Each row comes from the steps of one path. Every step used is in the known rows, and no mark comes twice. Write the path behind each row, first mark first.
Each row is shifted at random along 5 fixed directions that mean nothing.
Known rows
Z -> F -> S -> V -> W: [ 157 -207 -391 -534  -39   19   26  -55  141  109  151   72  132    5
  -71 -107   19  176 -145  -78  103   55   64 -156 -194  154    6   15
  -25  121  348   52  114 -104 -119 -116  -73  285  105   91   18  -98
  -19   52  115  -96   92]
E -> F -> G -> Z -> T -> P -> W: [  56 -258   36 -511  169  -13   24   22   21  108  115   42 -174    5
 -134  -81 -377  -11  -40   32  111   17    0  -55 -107  139  -78  295
  -58   52  272  146  111  -75 -410  -57 -218   91  235 -111   80 -160
 -104   49 -110   40  194]
E -> G -> F -> S: [ 154 -217 -146  -29  -43   49 -190    2  107  -62  -16  119   84  -92
  128   92   71   36 -266  195   91   62   54 -162   36  -51 -238  -14
   73  -73  -98   86   40  -23 -224  -82  -97 -122   99 -130  -42  124
  -24  128 -107  158   67]
E -> G -> Z -> H -> W: [ -48  238  169 -343  -31  -63  125  299 -232 -186   47  437 -397  -13
   -6   41 -145   33 -289  -38   96  -93 -246  259 -154   81  -73 -231
 -343   38 -168   38  -80  175 -300 -328 -227 -325   61 -282  251 -309
  -49 -292 -179  -25   -1]
R -> G -> E -> F -> S: [  27   36   44 -164   48   96   12   64   80 -108  -22  187  -73  -41
   38   67   35  111 -146  130   61    3 -213  -14    8   46 -149  -83
   38  -94    3   96   12  -58 -250 -243  -89 -182   78 -234  103  -16
   -6  -25  -65  128   92]
V -> W -> R -> G: [  39  144   65   52 -165  207   32    1   52  -55  -13  292   -8  -44
  -81  -62  121  226   25  -26  163    2 -162 -113  -47  225 -153   44
   49  104  173  -11   35 -110 -120 -257  -95  106    4 -169   86  -73
  -18   -8  152 -112  212]
P -> W -> R -> G -> Z -> T -> E -> F: [ 140 -298  245  -27  -52   49 -212 -182   61   12   -1   -9 -174    4
   91   11 -170  294  -56   14  142  104  108 -333  101   35 -362  297
  340  -13   42   33   53  -58 -297    7 -227   43  216 -210  -97  129
  -85  117  -51   39   97]
E -> F -> S -> G -> Z -> T -> P: [ 153 -425 -303 -473   -1  -19  -91   77  130  224  110 -140  123 -150
  109  -70 -250  223 -104  -66   48   21   77 -175 -117   43 -122  119
  129 -135  268   98  116  -60 -231   54  -73   61  217   78  -43   36
 -137   26 -125  118   48]
T -> F -> S -> V: [  84 -152  -38 -154   32   55  -83  -69  146   53 -235  140  -69  114
 -110  -19   61   20  103  179  176   23  -80  -87   12  117 -160   91
  -23   60  238  134  125 -155 -141 -150 -133   31  118  -45   65  -60
   42  -53   81  -48  195]
P -> W -> R -> G -> E -> F -> S -> Z -> T: [  47 -182  -33 -446  124   21  -62   80   96   53  174  -51 -149 -130
   83   21  -61  448 -154   -7  -18   27  104 -219   38   71 -132   80
  261 -160  127  -16   73   21 -267 -139 -145  109  176  -34   35   -5
  -23  155  -85  -57  -12]
V -> W -> R -> P: [  16  154   -1  -41   29  117  -58  215  144 -167 -110  241 -156  -92
   41   34  195  277  214  185   57 -184  -90  -28   48  147 -242  -64
   39 -169   75    5  -44   54 -188 -265  -16 -171   48 -210  169  -65
  139    9   55 -149    7]
V -> H -> P -> W: [  52 -207  -10 -127   26   76 -146  -98  160    1  -86  168  -74 -117
  -88  -44  -65   32   49  135  110  -60  -58 -152   -1  166 -186  222
  106   74  177   98   39 -164 -254 -170 -166   92  133 -185  -26  -53
   42  239  111 -150  177]
Z -> G -> F -> S: [  79 -155 -308 -211   49 -134 -169   89   18 -124  123   -1   88  -46
  124   71   18   29 -156  131  -37  -73  270 -142   31  -51 -111  -28
  196 -152 -109  118   40   72 -181   81  -10  -86  178   -1  -90   82
   15  238 -203  -37 -114]
G -> F -> S -> Z -> R -> W: [  36 -177   -2 -352   65   18 -144 -155   58   18  -21   89   23   -8
 -128  -44  -72   73   -9  155  -67   21   48 -215   43   91 -183    8
  182    2  113  -57  146 -206 -230 -196  -80   96  133  -54  -51 -103
   75  221    6  -35  133]
G -> F -> S -> Z -> H -> P -> W -> V: [ 160 -265   32 -124  -63  -68  -63   36 -169   19   81  334 -169   92
 -102  -45  -70  -38 -138   79   76  159  146 -154   23   50 -102  115
   15  219 -111   61   76  -19 -215 -171 -298   66  224   -8    4 -190
  -12   68  -79 -199   -4]
G -> Z -> R -> V: [  24 -165  177  -53  -65   58 -165 -286   -8  -45  -81  140   78  -17
 -123  -73 -214  -47    5   60   60   38  -76 -167   14  112 -252  103
   92  107  -20   -2  145 -188 -224 -118  -90   13   93 -171  -86  -89
   45  116   45   -6  259]
V -> P -> W -> R -> G -> E: [  61   55   91   16  -54    0  -49   64  -37 -222   71   66 -185 -142
   32   19   26  167  -27   92  157  -61  104 -154  104  138 -211   72
  284    4  -52   16   -8   91 -198 -174 -100   18   55 -175  -48   56
  -31  213 -100 -161  -31]
Z -> G -> F -> S -> V -> H -> W -> R: [ 164 -237 -192 -201 -246  177  -26 -121   17  142   63  550   97   10
 -267 -137  -37  154 -143  -22  186  171 -199 -211 -297  283 -227   44
  -97  332  374   93  134 -309 -264 -364 -225  189  137 -108  -31 -261
  -68   45  253 -247  407]
T -> E -> F -> G -> Z -> R: [ 163 -117 -163 -251  -33   20   50  193  -29   37  131   40  -83  -33
  184    3 -147  127 -295  -86   77  117   42   25  -95  -52 -248  -76
  -75  -10   84   13   40  150 -209   34 -134 -193  167  -89   35   41
 -173 -195 -151  204  -28]
T -> F -> S -> G: [ -93   78 -290 -322   66  236   84  122  231  156 -199  248  -27 -102
  -92  -38  175  237  134   37   68  -90 -332   96 -189  234  -17  -66
  -63 -120  481  131   91 -120 -239 -257    0   -1   77  -37  302 -101
  118 -135  139   36  344]
Z -> G -> E -> F: [ 125 -278 -277 -291 -136   42  -63  -57   53  143  291 -127  205 -230
  108  -46 -116  270 -330 -169   78   83  108 -194 -140   48 -100   23
   99   -8  101   40   26  -93 -196   49  -24   57  108  -29  -77   59
 -128  100  -80  166   81]
W -> R -> V -> H -> P: [ 144   -4  218  340 -217   84  -52    1  -62 -149 -101  385  -22   57
   33  -13   34  104   28   42  183   46 -203 -126   26   85 -320   32
   -4  231  -54   36  -21   10  -22 -193 -210 -150   42 -156  -79  -93
 -119  -63  130 -196   45]
T -> F -> G -> Z -> R -> P: [ 120 -160  233   34  -95  -28    4 -110 -121   51   55   59  -42  204
  -64 -104 -276  -59 -133  -41   66  188   16 -207    4    5 -249  263
   54  301  -45   40  141  -70 -117   83 -231   30  211  -18 -162  -80
 -273   -5 -122  -38   85]
H -> P -> W -> R -> G -> Z -> T: [ -27  -69  -36 -197 -131  180   15  -32  -12  177  121  137  -26 -163
  -41 -106 -172  279 -117 -154   32   30 -120 -146 -141  233 -100  126
  215   81   78    5   25  -79 -297 -113 -112  144  149  -70   29 -121
  -95   87  101  -76  231]
W -> R -> G -> E -> F: [ 138 -274  160   89  -84  167 -181 -165  138  -14  -22   17   59 -131
  -58  -26 -113  193   81  138  168   60  -68 -308   74  143 -307  141
  256  -18   89   29   78 -310 -230 -120 -112    7   58 -241  -61   35
   15  206   64   53  238]
R -> W -> V -> H -> P: [ 101   95 -232  -68 -159    0    0  234   21   -7  201   23  119 -126
  227  -14  135  235 -110  -82   18 -111   77  -78  -36   46  -91 -276
  143  -93 -164   16 -111  226   28   61  -20 -164   45   36  -63   29
 -208   25  -37 -107 -271]
V -> P -> W -> R -> G: [ 159   57  138  128 -108   32  -18  -22   -5 -116   96   69  -61  -47
   76  -28  114  162 -128  -61  155   28  155 -232   91   78 -197  178
  285  161  -60  -12   -3  107  -41  -37 -161  131   74  -41 -135  105
 -175  139    3 -161  -62]
S -> V -> H -> P -> W -> R -> G -> Z -> T: [ -58   -5 -119 -172   33   74 -177  187  119  -26  -60  278 -230 -199
  253  125  -65  520  -62   41   50 -187  -85   -9    0  122 -376 -204
  221 -292   77    2  -79  280 -313 -308 -122 -245  104 -239   66  -52
  155   29  -51 -190  -12]
E -> F -> G -> Z: [  80 -228 -237 -270   41   44   70   98   36  137  297 -165  224 -173
  -48 -105 -232  -10 -218  -92   58   94   83  -90 -153   99   35   71
  -15   19  134  112  140  -85 -144   57  -72  157  102   66  -36  -27
 -188  120  -46  146   56]
P -> W -> R -> G -> Z -> T -> E -> F -> S -> V -> H: [ 114  -33 -154 -463   44  -81   84  204   11  -43  312    3 -183   -7
   57  -35 -109  388 -166 -117   75   22  101 -121 -123  143 -148   88
  144  -27  265   98   91  147 -277  -46 -181  148  236   19   -5  -14
 -202   25  -39 -153 -145]
E -> F -> S -> G: [ 205 -231    1 -110   62  -65  -43   74   57  -35   19   17   45   68
   88   33   86   58 -126   49   96   51   93 -147   93  -50  -93  103
   44   29   48   77   70   46  -12  -38 -195   -4   97   29  -40   11
  -91   31 -103  -32  -61]
G -> F -> S -> Z -> R: [  24  -45 -203 -442  131  -75   40  173  -55 -103  120  111 -142  -33
 -100  -25   -7   36  -33  100  -57  -86   73   44  -45  105  -22  -68
  -44  -24  183  -12  124   -8 -239 -153  -46   36  152   13   98 -183
  116   56  -65  -97   -5]
S -> Z -> H -> P -> W -> V: [  48 -146 -160 -314  -52  143  -31   58   57  260   26  251  -71 -179
  -21  -88  -51  283  -66 -100   67   34  -40  -34 -114  172  -91  -35
   -9   12  105  -26   23  -26 -215 -197 -154   51  137  -20  174 -167
   80  -58   97  -73  157]
V -> H -> P -> W -> R -> G -> F: [ -79  163 -201   64  -24  304 -168  117  259  -39 -113  376  -91 -348
  182  115  142  461  -11  105    7 -169 -200  -40  -59  165 -385 -180
  302 -280  156   45  -97   62 -381 -305  -17 -259   76 -299  117   85
  199  176  117   -9  123]
T -> H -> P -> W -> R: [  79  234 -100  -94  -47   38   14  339  -56  -83  -22   47 -223 -106
  220   50  108  295  -73  -88   24  -76  110   36   27   27 -155  -10
   99  -47 -115   31  -95  253 -141   91  -84 -203  137   23  111   76
  -87 -122  -19  -23 -233]
G -> F -> S -> Z -> W -> V -> P: [ 233 -212 -171 -110  -31 -141  -58  154  -81 -178  165  254 -136   54
   35    5  202   44 -104  129  111   -1  248 -120   17   20 -105 -129
  -57    9   -8   26   63  155 -124 -183 -142    7  102  -60  -14  -97
    4   21 -162 -154 -136]
V -> W -> R -> G -> E -> F -> S -> Z: [ 106  -87    8  -80 -122  120   31  140   17  -48  122  195  -74 -101
    1  -16   72  345 -183  -14  131  159  -58 -188  -16  123 -182   -8
   56   44  155  -13   90  -84 -136 -364 -179  117   66 -113   43  -39
  -82   -4   -2  -52   31]
S -> Z -> H -> W -> P: [ 161 -172  -93 -345  -68 -146  -59  168 -123  172  207 -132    2 -135
   65 -114 -224  195 -134 -146   12    1  317 -164  -15    5  -57   -9
   98   11  -92  -56   20   40   66   69 -144   72  154  182  -60  -57
 -177   90 -105 -149 -238]
W -> R -> V -> H: [  62   77  -10  189  -87  131 -203   37  165 -143 -149  232   53 -133
  234   97  161  310   23   82   87  -83  -54 -106   71    5 -375 -160
  139 -176  -22    9  -38  146  -61 -138  -25 -265    5 -171  -30  131
   73   -9   59  -26  -27]
R -> G -> E -> F -> S -> Z -> T -> W -> V: [ 160 -456  110 -157 -140   98 -170 -232  101  221   -4  106   -1   68
   48  -36  -62  333 -139   40  147  199  -29 -343   41   38 -226   62
  120  -14  135  -29  140 -192 -209 -120 -195  100  189 -135  -51   36
 -152   -9  -19   80  217]
T -> G -> F -> S -> Z -> H: [ 103 -344  -38    7  -67   10 -369 -108  116  103 -192  147   52  -49
  177   74 -165  239 -111  135   42  116  129 -235  118 -107 -410   51
  201 -174   40   14  125  -97 -197 -142 -138 -117  178  -95  -87  190
   85   99 -160  140   56]
P -> W -> V -> H: [ 148  -91 -139  -68 -201  156   -9  -95   74  120  162  202   90  -87
  -12  -85  168  127 -213 -139  155  114   94 -165 -100  127  -61   88
   20  176  112   47   38   10 -118  -47 -116  199   87  -21  -30   26
  -84   13  100  -44  130]
Z -> T -> F -> S -> G: [  18 -212  -98 -419   66    9   44  -56   76  150  -30   70  -37  125
 -177 -124  -67  124  146   10   93  -44 -154 -105 -124  196   44  224
  -22   87  469  122  149 -190 -198  -55 -121  223  159   39   93 -190
  -57   -8   45 -145  313]
G -> F -> S -> Z -> H -> W -> V: [ 114  -98   42 -219 -121  -24   19   73 -197   23   54  451 -156  118
 -149  -64  -46  -16 -156   19   87  112  -40  -32  -97   82  -49 -101
 -178  196  -49   37   69  -42 -144 -263 -255  -23  147  -56   82 -276
  -38 -122  -33 -159   54]

Which path is each row?
[ 175 -221   55 -209  -69  121 -138   22   82   41  -55  300 -125   -5
  165   73  174  289 -200  111   32  134  -14 -156   89  -62 -348 -294
   43 -107  -85 -101  -14   46 -217 -305 -157 -287   92 -218   60  -50
   56 -178 -102   83   43]	G -> E -> F -> S -> Z -> R -> W -> V
[ 100 -167  -60 -388   69   95  -13  111  189   78  188  218 -157  -90
  -54  -77  -15  434   16   28  -10   37  -61 -165  -89  182 -288   82
   68  -83  324   27  152 -109 -424 -241 -174   31  263 -114  108  -74
  -30   98    2 -141   94]	T -> G -> E -> F -> S -> Z -> R -> P -> W -> V -> H
[  18  128    3 -261  -11   -1   43  303 -104   27   88  192  -82  -54
   35  -47 -284  139 -111  -38  -46  -10  -51    5 -107   58 -176 -121
   -2  -44 -197   22    5  120 -148  -83 -143 -229  143  -44   62 -168
 -164  -36 -105 -106  -97]	F -> G -> Z -> H -> W -> R -> P
[ 105 -387 -151 -219 -142  277 -298 -115  263  276 -159  280  -59 -252
  158   31  -69  331 -134   74  193   50  -74 -160  -81   94 -402   -2
   86 -214   73   41    0  -31 -485 -174 -112 -164  169 -297  126   86
  105  -86  -34  228  395]	E -> G -> Z -> T -> P -> W -> V
[ 269 -307 -248 -238 -198   20  -16   -3  -37  110  215  141   47   19
  -84  -93   25  193 -219  -25  186  233   93 -219 -149  130 -113   54
  -88  130  115   32  193 -117 -191  -67 -189  217  159   24   55  -37
 -170   17  -10   80  145]	T -> E -> G -> F -> S -> Z -> W -> V
[ 174 -326  114   33 -297   42 -128 -112  -65  105   21  319  -12  -18
 -138 -189 -269   -3    9  -28  245  100  -60 -212 -138  179 -266   95
  -17  196   64   76   98 -240 -241 -163 -235   36  148 -201  -88  -98
 -197   -7    3 -140  235]	T -> G -> Z -> H -> W -> V -> P
[  67  255  -19  -37 -139   90  219   34 -150  -65  269  241  -58  -66
 -136  -81   86  230 -178 -171  210   32  -38  -29 -148  300  -51   44
   54  305  237   11   38  102 -161 -275 -136  251   18   18   28 -141
 -114   56  111 -173   77]	S -> V -> P -> W -> R -> G -> F
[ 106  336  -66 -216   -3  -96  259  491 -187 -246  261   99 -201   39
  152   95  157  263 -245  -59   83  -32   14  146   -4   43  -28 -290
  -62  -32 -106   33  -46  361  -51 -152 -108 -227   34   39  148 -109
 -145 -210 -174  -82 -339]	W -> R -> G -> E -> F -> S -> V
[ 194 -472 -359 -105 -146   62 -243   61  164  104  -18  293  136 -124
   74  -37   10  161  -43   98   74   47   43 -251  -77   90 -256  -98
  107 -129   61   87  108  -60 -206 -171 -139  -35  130 -126  -45  -47
   31  132  -39 -131  137]	F -> S -> G -> Z -> W -> V -> H -> P
[  82   65   40 -327   20  -14  103  175   -3   18  111   74 -136   83
  140  -10  137  418 -112 -123    2   18    0  -59  -48   16  -53  -73
  -78  -33  168  -51   55  165  -87  -40 -117  -17  157  103  110  -55
 -225 -215   42  -22 -149]	E -> F -> S -> Z -> T -> W -> R -> V
[ 176 -419  126  -57  -36   27 -273   57  112  -58  -90  234 -158  -90
   55    8 -215  312   17  222  104   99  -35 -345  113   43 -462   72
  220  -78   48   -1   63 -242 -269 -344 -285  -88  165 -288  -52  -56
   15  166  -54 -165   40]	V -> W -> R -> G -> E -> F -> S -> Z -> H -> P
[  44  -30 -367 -475    4  -66   70  339  -41   67  306   74 -105 -103
  121  -41 -181  160 -156 -105   63  -76  185   51 -169   95  -28  -62
  -26 -129  107  121   26  329 -261   73  -80  -29  206   34   62  -42
 -153  -46 -230  -82 -112]	F -> G -> Z -> T -> P -> W -> V -> H
[   2 -151 -153 -442   27  124 -122  -23  249  116  113 -212    0 -243
   47  -58 -140  487  142   39   21 -165  -20 -215  -81  208 -154   -1
  265 -322  363  -16   61 -218 -393   62   76   26  139 -147   77   62
  -50  211   65   97  162]	Z -> T -> W -> R -> G -> E -> F
[  56 -343 -107 -340   61 -216 -199   26   28  -87    5  -75 -168  106
   -4  -10 -141   63   33  172  118  -65  242 -205   55   55 -134  126
   82  -74  176  140  130    7 -207  -59 -143  124  187  -50  -90  -47
  -23  131 -192 -224  -65]	G -> Z -> T -> F -> S -> V -> W
[  32   83  141 -245   29 -151   -6  244 -166 -282  140   79 -245  -58
   32  -45 -266  260   35  -13  114 -208 -122  -31 -109  165 -209  -33
  -37  -42  -47   79    4  134 -271  -47 -172 -155  118 -161    1 -146
 -261  -14  -78 -231 -109]	E -> G -> Z -> T -> H -> W -> R -> V -> P
[  78 -344  140 -209   21   76  -83 -187   30  -10   47  339   36  116
 -416 -192 -284 -206  254  237  117   43 -120 -235  -68  294 -204  112
  -14  172  210   67  219 -376 -351 -226 -204  153  121 -271  -48 -336
   17  212   77 -266  449]	F -> G -> Z -> R -> W -> V -> H
